Below are the code and all the weights of a small trained network. Each question names an input and a target symbol and asks about switching units off, where a switched-off unit gives its printed mean instead of its output.

import numpy as np


def w(rows, s, z=0):
    codes = np.array(rows[::2]) - 128.0
    scale = np.full(codes.shape[1], s)
    scale[-1] = z or s
    return codes * scale


def norm(h):
    return h / np.sqrt((h * h).mean(-1, keepdims=True) + 1e-5)


def softmax(a):
    e = np.exp(a - a.max(-1, keepdims=True))
    return e / e.sum(-1, keepdims=True)


def log_softmax(a):
    a = a - a.max(-1, keepdims=True)
    return a - np.log(np.exp(a).sum(-1, keepdims=True))


def net(x, mask):
    ids = ['βγδζηθλμξστφψω'.index(c) for c in x.split()]
    T = len(ids)
    res = E[ids] + P[:T]
    u = 0
    for l in range(2):
        r = norm(res)
        for j in range(3):
            rows = slice(3 * j, 3 * j + 3)
            q, k, v = (r @ M[l][rows].T for M in (Q, K, V))
            z = softmax(np.where(np.tri(T) > 0, q @ k.T / 3**0.5, -1e9)) @ v
            o = O[l][rows]
            res = res + np.where(mask[u + j], z, o[:, -1]) @ o[:, :-1]
        u += 3
    return log_softmax(norm(res)[-1] @ U[:, :-1].T + U[:, -1])


Q, K, V, O = {}, {}, {}, {}
E = w([
[109,135,139,114,129,156,150],'β',
[105,125,111,55,148,109,115],'γ',
[138,140,137,117,117,173,149],'δ',
[125,106,152,114,117,160,142],'ζ',
[131,180,142,137,128,110,142],'η',
[138,176,147,131,146,116,141],'θ',
[88,36,122,75,252,151,87],'λ',
[127,112,76,157,142,95,185],'μ',
[117,106,139,99,104,151,133],'ξ',
[121,143,102,145,145,150,118],'σ',
[130,169,151,147,144,115,145],'τ',
[107,120,147,120,107,148,140],'φ',
[118,141,149,119,118,171,139],'ψ',
[144,181,152,140,132,107,156],'ω',
],0.02)
P = w([
[34,74,107,172,142,98,81],'0',
[224,91,118,52,177,115,154],'1',
[244,106,101,52,169,121,157],'2',
[252,114,91,47,162,130,148],'3',
[246,110,75,45,146,131,150],'4',
[245,106,67,47,141,141,140],'5',
[244,108,60,38,147,138,145],'6',
],0.0037)
Q[0] = w([
[156,138,148,130,114,110,97],'0.h1',
[146,183,158,76,158,80,121],'0.h1',
[99,78,116,186,147,193,127],'0.h1',
[142,73,188,126,82,150,131],'0.h2',
[131,157,174,93,110,184,105],'0.h2',
[112,143,125,108,146,8,141],'0.h2',
[140,108,134,136,75,133,109],'0.h3',
[151,147,169,86,164,101,116],'0.h3',
[136,154,147,86,108,76,121],'0.h3',
],0.012)
K[0] = w([
[60,114,123,126,155,152,101],'0.h1',
[6,158,138,169,140,115,154],'0.h1',
[209,139,116,89,134,125,152],'0.h1',
[165,99,160,96,78,155,158],'0.h2',
[113,171,166,99,86,169,101],'0.h2',
[104,117,145,130,128,31,122],'0.h2',
[146,149,101,104,167,141,125],'0.h3',
[72,143,139,168,103,124,83],'0.h3',
[79,113,89,147,123,120,99],'0.h3',
],0.014)
V[0] = w([
[43,97,105,149,107,24,185],'0.h1',
[179,117,45,71,48,107,83],'0.h1',
[71,216,81,41,142,122,151],'0.h1',
[185,133,136,143,64,63,135],'0.h2',
[107,158,36,214,174,38,10],'0.h2',
[94,90,174,157,116,47,95],'0.h2',
[2,140,97,172,118,140,115],'0.h3',
[61,135,176,143,135,111,9],'0.h3',
[102,100,43,88,198,102,142],'0.h3',
],0.0063)
O[0] = w([
[108,80,83,173,132,115,163,140],'0.h1',
[141,189,107,83,153,135,172,44],'0.h1',
[55,107,144,104,115,168,151,255],'0.h1',
[135,144,131,131,107,90,145,73],'0.h2',
[254,133,135,63,131,142,154,8],'0.h2',
[138,150,132,74,137,84,162,17],'0.h2',
[124,157,127,189,109,166,125,174],'0.h3',
[130,120,104,139,123,167,84,104],'0.h3',
[136,106,171,170,170,128,167,177],'0.h3',
],0.0091,0.0036)
Q[1] = w([
[94,106,91,153,94,109,125],'1.h1',
[120,63,48,117,135,59,158],'1.h1',
[150,190,188,192,87,125,195],'1.h1',
[103,83,120,136,85,130,104],'1.h2',
[107,129,118,81,129,114,166],'1.h2',
[145,141,147,102,130,95,142],'1.h2',
[70,86,109,92,130,161,142],'1.h3',
[170,151,110,199,98,107,155],'1.h3',
[246,180,185,183,144,159,116],'1.h3',
],0.011)
K[1] = w([
[26,46,75,183,115,124,141],'1.h1',
[132,10,18,98,135,8,190],'1.h1',
[127,229,208,226,33,83,202],'1.h1',
[63,70,88,68,147,121,157],'1.h2',
[156,131,140,96,79,90,129],'1.h2',
[161,176,201,120,117,141,188],'1.h2',
[81,107,82,61,166,131,98],'1.h3',
[193,133,116,252,107,57,187],'1.h3',
[202,111,162,254,134,212,136],'1.h3',
],0.0078)
V[1] = w([
[219,30,52,115,167,53,79],'1.h1',
[162,84,185,90,94,155,145],'1.h1',
[142,122,84,106,196,196,248],'1.h1',
[134,41,10,148,110,136,152],'1.h2',
[161,128,143,177,86,127,156],'1.h2',
[115,199,135,133,107,93,60],'1.h2',
[138,87,120,139,120,3,168],'1.h3',
[229,238,74,175,203,137,246],'1.h3',
[110,148,105,118,59,172,211],'1.h3',
],0.0052)
O[1] = w([
[211,112,128,253,184,137,99,13],'1.h1',
[80,105,174,170,66,254,204,119],'1.h1',
[79,200,70,221,114,138,159,248],'1.h1',
[148,209,98,92,30,86,75,167],'1.h2',
[151,81,105,87,145,189,86,155],'1.h2',
[191,90,93,99,189,65,162,54],'1.h2',
[63,85,155,154,123,84,101,43],'1.h3',
[95,54,67,40,164,134,50,59],'1.h3',
[164,38,43,146,113,179,148,150],'1.h3',
],0.0043,0.0017)
U = w([
[35,109,147,232,41,176,121,171],'β',
[35,201,114,70,146,160,254,105],'γ',
[119,181,206,24,143,88,198,137],'δ',
[162,170,121,122,142,49,76,244],'ζ',
[128,28,54,44,52,182,154,77],'η',
[162,65,242,139,81,177,240,4],'θ',
[117,82,170,144,250,147,98,69],'λ',
[146,104,52,234,156,88,216,122],'μ',
[84,214,15,64,173,89,100,55],'ξ',
[194,183,93,207,131,250,137,114],'σ',
[209,77,180,217,57,116,103,172],'τ',
[136,188,32,193,79,99,51,97],'φ',
[155,204,174,69,60,113,83,196],'ψ',
[127,28,174,84,84,44,138,132],'ω',
],0.0083,0.0028)

Each question gives the input, a string of symbols that net reads in full, and the target symbol t.
The units are the heads (3 rows each of Q, K, V and O). Each row of codes is followed by its name. A weight is (code - 128) times the scale printed after its matrix; where a second scale follows, it is the last column's (O and U).
mask holds one flag per head, layer by layer. A switched-off head (its flag False) gives its mean, the last column of its rows in O, instead of its output. The means were averaged over made-up inputs and are rounded, as every weight is.
A unit's drop is (log p(t) with every unit on - log p(t) with that unit switched off) / (log p(t) with every unit on - log p(t) with every unit switched off).
The circuit of an input: a set's keep is (log p(t) with only the set's units on - log p(t) with every unit switched off) / (log p(t) with every unit on - log p(t) with every unit switched off). Starting from all 6 units, units are removed one at a time, each time the one whose removal leaves the highest keep (on an exact tie, the one counted first), for as long as the keep stays at least 0.8.
units of the circuit, in order: the units of the circuit, biggest drop first
most important unit: the unit with the biggest drop
heads that matter: for each layer, one digit per head in row order, 1 if its drop is at least 0.15 and else 0, layers parted by /
input θ λ θ γ θ φ η, target θ: units of the circuit, in order : (0.h1; 0.h2)
input ω β σ, target σ: heads that matter : 010 / 100
input η ξ γ, target η: units of the circuit, in order : (0.h2; 0.h1; 0.h3)
input γ σ φ η σ τ, target γ: units of the circuit, in order : (0.h1)
input η σ η ψ η ω, target η: units of the circuit, in order : (0.h2; 1.h3; 0.h1)
input ψ λ ξ η η τ, target ψ: heads that matter : 101 / 100
input ζ ξ θ λ ω η η, target ζ: heads that matter : 100 / 000
input θ ζ φ τ, target θ: heads that matter : 110 / 000
input φ γ γ η, target φ: heads that matter : 101 / 000
input η η ω, target η: heads that matter : 111 / 001
input λ σ λ ω, target λ: units of the circuit, in order : (1.h3; 1.h2)
input δ η ω β η, target δ: heads that matter : 100 / 010
input τ σ η λ μ η, target τ: heads that matter : 110 / 000
input φ ψ θ, target φ: most important unit : 0.h3
input β ψ γ, target β: heads that matter : 100 / 001
input σ η η ψ σ γ η, target σ: units of the circuit, in order : (0.h3; 0.h2)
input ω ψ β μ σ ω, target ω: heads that matter : 110 / 001
input μ γ λ η ξ γ, target μ: units of the circuit, in order : (0.h1; 1.h1)
input λ ξ η, target λ: units of the circuit, in order : (1.h3; 0.h2; 0.h3)
input η η ω η, target η: most important unit : 0.h2
